[[4664 7795 4730 1846 1632 7221]
 [4687 8414 4627 1629 1414 8000]
 [4713 6425 4865 2359 2910 6374]] gives 4664

[[ 33 -32  42 -14 -14]
 [  2 -42  15   4  -3]] gives 33

[[-32  -6 -22  35  38]
 [-34  25 -10 -41  24]] gives -32

[[1 3 2 4 1 1 7]
 [4 2 7 2 2 6 3]] gives 1

[[129 193 103  69]
 [ 20  58 211 187]] gives 129

[3883 6479 3092 7913 6278 2646] gives 3883

[8920 1675 8221 3574 5615] gives 8920

[[190 742 415 391 832]
 [327 656 211 593 619]] gives 190

[487 633 771 158] gives 487
---
[-2.90  7.47 -2.55 -1.85 -5.57  6.27 -0.73] >> -1.85
[-3.68  8.24  5.52 -6.06  3.41 -1.06  6.25] >> -6.06
[ 6.29  4.37  2.22 -4.28  4.80  6.02  1.73] >> -4.28
[-1.97  6.77  5.11 -6.64  6.47  5.01  4.77] >> -6.64
[-7.04  4.72 -3.67  6.75 -7.43 -1.18 -3.21] >> 6.75
[ 2.55  0.15 -2.34 -7.03 -0.65  2.09 -4.80] >> -7.03
---
[-1.717  1.806  0.531  0.056 -1.951 -1.760  1.688]
0.531

[[-0.653  0.490  1.338  0.485  0.112]
 [ 0.609 -0.674 -1.389 -1.205 -0.839]
 [-0.518  0.313  1.951  0.713  0.123]]
-0.518

[-0.060 -0.187  0.003  0.102 -0.114]
-0.060

[[  54.6  -34.5  171.6   67.3 -220.2]
 [  95.8  143.0 -124.8   67.3 -172.1]
 [  -7.2  -56.6  208.6   25.6 -220.2]]
-7.2

[-0.17  0.04  0.11  0.03  0.07]
-0.17

[  5.3  -5.9  14.3 -13.2  11.3]
5.3
---
((92, 97, 69, 55, 14, 21), (83, 70, 19, 89, 38, 29), (89, 81, 28, 83, 18, 31))	83
((3771, 6231, 5681, 4114, 2967), (7981, 3895, 2903, 4998, 5555), (2562, 6166, 5150, 4350, 2917))	5150
((40, 43, 44, 37), (71, 78, 7, 68), (55, 66, 33, 48))	66
((4, -2, 16, 15, 25, -4), (17, 7, 11, 15, 18, 1), (11, 4, 12, 23, -29, 25))	23
((7, 4, 1, 4), (2, 4, 0, 3), (0, 3, 6, 4))	3
((323, 59, 421, 294, 6, 147, 493), (630, 488, 171, 603, 517, 984, 393), (214, 375, 477, 614, 17, 263, 429))	17
((352, 629, 427, 453, 625, 320), (270, 810, 592, 722, 804, 338), (406, 126, 548, 555, 182, 729))	555
((-32, 21, 38, -3, -35, 16, -8), (23, 29, 40, 30, 14, 33, 31), (-34, -20, 12, -34, -36, -25, -7))	-36
---
[[41 10 33 77]
 [41 62 35 49]] -> 77, 62

[[121 174 222  86]
 [ 76  35  78  83]] -> 222, 174

[1 5 3 7] -> 7, 5

[[1917 6626 7781 9776]
 [7522 7012 7617 4584]] -> 9776, 7781

[[ 780 -531 -896 -892]
 [ 253  265  375  365]] -> 780, 375

[-595  837  233 -222  621] -> 837, 621

[582  33   2 808 169] -> 808, 582
---
[-2.30  8.51 -3.23 -4.79 -0.21  1.13  2.13] ans = 8.51, 2.13

[-0.26  6.13 -0.99 -7.34  0.24 -6.81] ans = 6.13, 0.24

[-6.99  2.48 -0.46  0.87 -4.18 -1.28 -8.51] ans = 2.48, 0.87

[[-0.18 -7.26  0.37  1.90]
 [-3.55 -7.35 -0.36 -5.77]
 [ 4.27  1.87  1.59 -5.01]] ans = 4.27, 1.90

[ 6.70 -4.98  3.95  2.62 -7.12  2.33 -8.44] ans = 6.70, 3.95

[-7.26 -2.72 -0.07 -0.24] ans = -0.07, -0.24

[[-1.33 -2.32  2.54  2.68  2.24]
 [ 0.13 -8.60 -0.31 -0.38 -0.50]
 [-4.51  4.59  0.23  0.28  0.31]] ans = 4.59, 2.68
---
Input:
[[ 1.18  0.23 -3.45  1.43  4.37  7.14]
 [-3.83  2.40  2.61 -3.32 -2.61 -2.22]
 [ 0.70  0.33  6.28  1.81 -1.22 -3.72]]
Output: 1.81

Input:
[[ 1.56  3.13 -2.69  1.74  1.67  0.25  3.44]
 [ 0.41  1.85 -2.38  2.95  0.66  0.62  4.05]
 [ 2.40  0.73 -0.76  0.62  7.75  2.09  0.58]]
Output: 7.75

Input:
[[-2.83  3.33 -4.91 -1.16]
 [ 3.82 -2.26 -1.97 -3.41]
 [ 2.29 -3.81  8.16 -1.89]]
Output: -3.81

Input:
[[-8.50  2.25  2.33 -7.59]
 [-4.91 -3.09  1.74 -5.20]
 [-5.84 -1.50  1.14 -7.12]]
Output: -1.50

Input:
[[ 1.21 -1.38 -0.60  2.09  3.97  8.56]
 [ 1.51  2.68  0.14  1.18  4.70  4.68]
 [ 0.54  0.54 -0.28  0.11  0.90  1.10]]
Output: 0.11

Input:
[[-8.34 -1.84  0.36 -0.99  1.26 -2.37  0.79]
 [-8.89 -1.58  0.29 -0.79  1.51 -2.56  0.88]
 [-5.96 -4.66  0.93 -3.66 -0.80 -1.58  0.07]]
Output: -0.80

Input:
[[-7.08  6.23  6.20 -3.64  5.63]
 [ 6.84 -5.00 -6.78 -2.10  0.75]
 [-5.29 -0.24 -0.91 -6.20 -4.35]]
Output: -0.91
---
[6.59 4.51 2.36 4.46 5.98 5.19 4.29] -> 4.29
[-7.68 -5.60  1.96  5.24] -> 5.24
[ 1.29 -3.09  6.98  2.31 -0.21  1.48] -> 1.48
[-4.74  2.20 -4.77 -8.01  0.60] -> 0.60
[ 3.03  5.29  8.58  0.38 -0.08] -> -0.08
[ 0.68 -0.26  2.24  7.10] -> 7.10
[-6.94  7.08 -5.76 -2.41  0.04 -3.48  2.27] -> 2.27
[ 2.15 -6.71 -7.49 -4.22 -0.13] -> -0.13
---
[[-0.47  4.76  2.11  0.35  0.69 -2.18]
 [ 2.36  2.82  0.56 -8.33  8.15 -1.91]
 [-1.71 -1.38  2.33  1.50  1.00 -3.00]]
0.35

[[ 0.59  2.29 -1.93 -0.81  4.49 -8.50 -4.29]
 [-0.03 -2.30 -0.02 -0.76 -2.34 -3.91 -3.94]
 [ 0.49  2.66 -1.43 -0.12  4.32 -4.71 -1.84]]
4.49

[[-0.16 -4.91  0.19 -4.56 -3.59]
 [-0.17 -6.62  0.21 -3.09 -3.54]
 [ 0.05 -0.20 -0.08  6.84 -0.15]]
0.19

[[ 2.78  5.66  2.48 -1.15]
 [ 7.46 -6.49  5.30  1.90]
 [-8.32  6.10  0.39 -1.48]]
5.66

[[ 0.34  4.98 -8.13  1.69  1.12  2.37 -0.88]
 [-7.89 -3.41  2.27 -0.63  1.53  0.93  2.38]
 [-2.25 -1.57 -5.66 -0.88 -1.30 -2.90  4.45]]
1.12

[[-4.64  0.62 -5.28  1.89 -3.27 -2.97]
 [ 1.38  1.61 -1.89 -0.44 -0.29  8.63]
 [ 3.50 -2.25  0.69 -8.14  3.00  1.12]]
1.89

[[ 0.00 -0.20 -6.92  0.25 -4.48]
 [ 0.01 -0.18 -5.24  0.22 -4.37]
 [ 0.03 -0.05  0.19  0.06  0.45]]
-6.92

[[ 1.01  6.16  3.39  0.15 -1.56 -2.62]
 [ 8.74  4.43 -0.80 -3.79 -1.56  2.95]
 [-2.12  1.70 -0.80 -5.31 -4.00  3.82]]
0.15

[[-2.07  1.21 -1.85  2.75 -6.35  1.25  7.82]
 [-5.06  2.18 -3.07  3.59  2.19  0.76  3.28]
 [-1.77 -2.26 -0.04  5.64 -4.47  3.75  3.13]]
-6.35

[[ 1.02  1.01 -1.67  7.68]
 [-2.68  0.34  1.84  8.38]
 [ 6.72  0.64 -2.31 -5.33]]
1.01
---
[ 41  86 159 227] yields 86
[6 0 1 9] yields 0
[5 9 7 2] yields 9
[181   9  30 227] yields 9
[2 6 7 0] yields 6
[-30 -24 -20  36] yields -24
[849 137 824 618] yields 137
---
-7.67,-3.58,-2.15,0.67,8.70,2.69 ⇒ 0.67

4.69,-0.84,-4.84,-3.50,1.25,3.33,-7.30
6.26,3.59,-2.03,0.54,0.01,-1.91,4.01
⇒ 1.25

0.76,1.89,1.67,2.84,1.81,-6.69
2.33,-1.56,-1.23,2.45,-0.93,-3.41
⇒ 2.84

3.58,4.73,2.90,-6.28
3.85,4.46,1.81,-6.49
⇒ 4.73

0.15,0.28,-0.74,6.81,-0.51,1.96,-4.62 ⇒ -0.51

-2.83,-1.46,-2.18,-7.87,-1.25,4.46,-1.60
-2.54,1.90,0.53,-4.15,0.38,1.36,1.24
⇒ -1.25

-0.32,-0.71,-0.75,6.93,1.82,-1.11 ⇒ 6.93

-4.80,2.12,-3.46,-8.10,-0.26,8.65,0.98 ⇒ -0.26
---
array([-2.28,  0.68, -1.17,  8.10]) gives 8.10, 0.68

array([[ 4.59,  5.26,  1.47, -3.48, -6.49, -1.66,  4.54],
       [ 0.14, -1.48,  0.62,  1.90,  1.20, -1.24, -2.17]]) gives 5.26, 4.59

array([6.48, 7.29, 8.73, 2.10]) gives 8.73, 7.29

array([[-8.35, -7.90, -4.81, -5.11, -8.64],
       [-1.37, -8.19, -7.70, -4.94, -5.15]]) gives -1.37, -4.81

array([[ 6.76,  1.23, -2.07,  4.07,  4.39, -2.01,  5.43],
       [ 2.65, -0.06, -2.53, -1.08,  8.16,  1.67, -1.83]]) gives 8.16, 6.76

array([[ 1.07, -0.89,  2.16, -0.09, -7.55],
       [-0.19, -0.95, -3.53, -0.70,  3.23]]) gives 3.23, 2.16
